Below are the code and all the weights of a small trained network. Each question names an input and a class and asks about switching units off, where a switched-off unit gives its printed mean instead of its output.

import numpy as np


def w(rows, s, z=0):
    codes = np.array(rows[::2]) - 128.0
    scale = np.full(codes.shape[1], s)
    scale[-1] = z or s
    return codes * scale


def f(y):
    return np.maximum(y, 0)


def log_softmax(a):
    a = a - a.max(-1, keepdims=True)
    return a - np.log(np.exp(a).sum(-1, keepdims=True))


def net(x, mask):
    res = np.array(x, float).reshape(1, 5) / 4 @ E
    y = f(res @ A[0][:, :-1].T + A[0][:, -1])
    res = res + np.where(mask, y, B[0][:, -1]) @ B[0][:, :-1]
    return log_softmax(res[-1] @ U[:, :-1].T + U[:, -1])


A, B = {}, {}
E = w([
[78,134,45,230,165,82,129,88,131,116,117],'x0',
[178,182,130,126,153,129,182,134,236,67,224],'x1',
[124,114,160,107,25,69,102,104,121,6,98],'x2',
[129,134,137,142,97,135,159,133,120,141,111],'x3',
[108,111,129,120,118,152,140,108,125,131,152],'x4',
],0.019)
A[0] = w([
[94,40,52,239,165,151,78,158,49,194,115,145],'n0',
[134,90,238,33,96,119,50,166,70,227,101,206],'n1',
[120,184,135,235,151,38,211,59,233,105,197,34],'n2',
[50,112,111,165,102,52,74,31,68,103,51,96],'n3',
[226,150,179,50,138,211,162,209,163,76,170,144],'n4',
[142,163,124,110,228,145,180,167,124,254,153,254],'n5',
],0.0082,0.0078)
B[0] = w([
[54,189,93,184,116,166,100,101,190,143,67,234],'n0',
[190,45,62,93,176,92,159,6,128,91,135,236],'n1',
[163,94,63,111,117,124,162,110,67,95,133,211],'n2',
[111,66,143,156,107,147,89,195,20,185,182,216],'n3',
[140,96,182,94,113,150,68,198,120,179,177,218],'n4',
[129,130,130,200,211,198,124,127,149,178,145,252],'n5',
],0.014,0.026)
U = w([
[192,142,11,127,234,178,204,73,154,163,139,176],'0',
[124,111,176,170,141,177,81,212,91,254,182,160],'1',
[159,92,86,108,105,56,147,81,73,49,145,191],'2',
[173,169,248,57,23,150,78,191,165,63,167,81],'3',
[44,204,127,182,134,148,81,110,180,190,60,4],'4',
],0.0099,0.0022)

Each question gives the input, the list of numbers given to net, and the class t.
The units are the neurons (one row each of A and B). Each row of codes is followed by its name. A weight is (code - 128) times the scale printed after its matrix; where a second scale follows, it is the last column's (A, B and U).
mask holds one flag per neuron, in row order. A switched-off neuron (its flag False) gives its mean, the last column of its row in B, instead of its output. The means were averaged over made-up inputs and are rounded, as every weight is.
A unit's drop is (log p(t) with every unit on - log p(t) with that unit switched off) / (log p(t) with every unit on - log p(t) with every unit switched off).
The circuit of an input: a set's keep is (log p(t) with only the set's units on - log p(t) with every unit switched off) / (log p(t) with every unit on - log p(t) with every unit switched off). Starting from all 6 units, units are removed one at a time, each time the one whose removal leaves the highest keep (on an exact tie, the one counted first), for as long as the keep stays at least 0.8.
units of the circuit, in order: the units of the circuit, biggest drop first
top k neurons: the k neurons with the biggest drops, biggest first
drop of u: that unit's drop, to one decimal
input [7,-2,-1,6,8], class 4: top 2 neurons	[n0, n4]
input [-8,-1,1,-3,-5], class 2: units of the circuit, in order	[n1, n5]
input [5,-8,0,0,-1], class 4: units of the circuit, in order	[n0]
input [-1,2,5,-7,-5], class 3: units of the circuit, in order	[n1, n5]
input [0,6,2,8,2], class 3: units of the circuit, in order	[n1, n5]
input [6,0,1,-7,-1], class 1: top 2 neurons	[n1, n3]
input [-1,-2,6,-6,-4], class 2: top 2 neurons	[n5, n4]
input [8,0,-5,-1,-7], class 4: top 2 neurons	[n0, n1]
input [-1,6,-5,6,5], class 1: top 2 neurons	[n1, n4]
input [1,-3,8,-4,4], class 1: top 3 neurons	[n3, n2, n1]
input [-3,1,-5,-7,7], class 1: top 2 neurons	[n4, n2]
input [-1,8,-5,-6,2], class 1: top 2 neurons	[n4, n1]
input [5,-1,2,-3,0], class 1: top 2 neurons	[n3, n1]
input [0,-3,-1,5,4], class 0: units of the circuit, in order	[n4]
input [-1,6,-6,-6,5], class 1: top 2 neurons	[n4, n1]
input [1,8,2,-1,3], class 2: top 2 neurons	[n2, n5]
input [0,2,7,-3,0], class 3: top 2 neurons	[n1, n5]
input [-2,4,2,-5,-5], class 3: top 2 neurons	[n5, n3]
input [-7,8,-5,1,7], class 1: drop of n4	0.1
input [-8,-8,0,1,7], class 0: units of the circuit, in order	[n1]
input [-7,-4,-6,-3,-2], class 0: drop of n1	1.0
input [6,-1,-4,6,-3], class 4: drop of n0	0.3
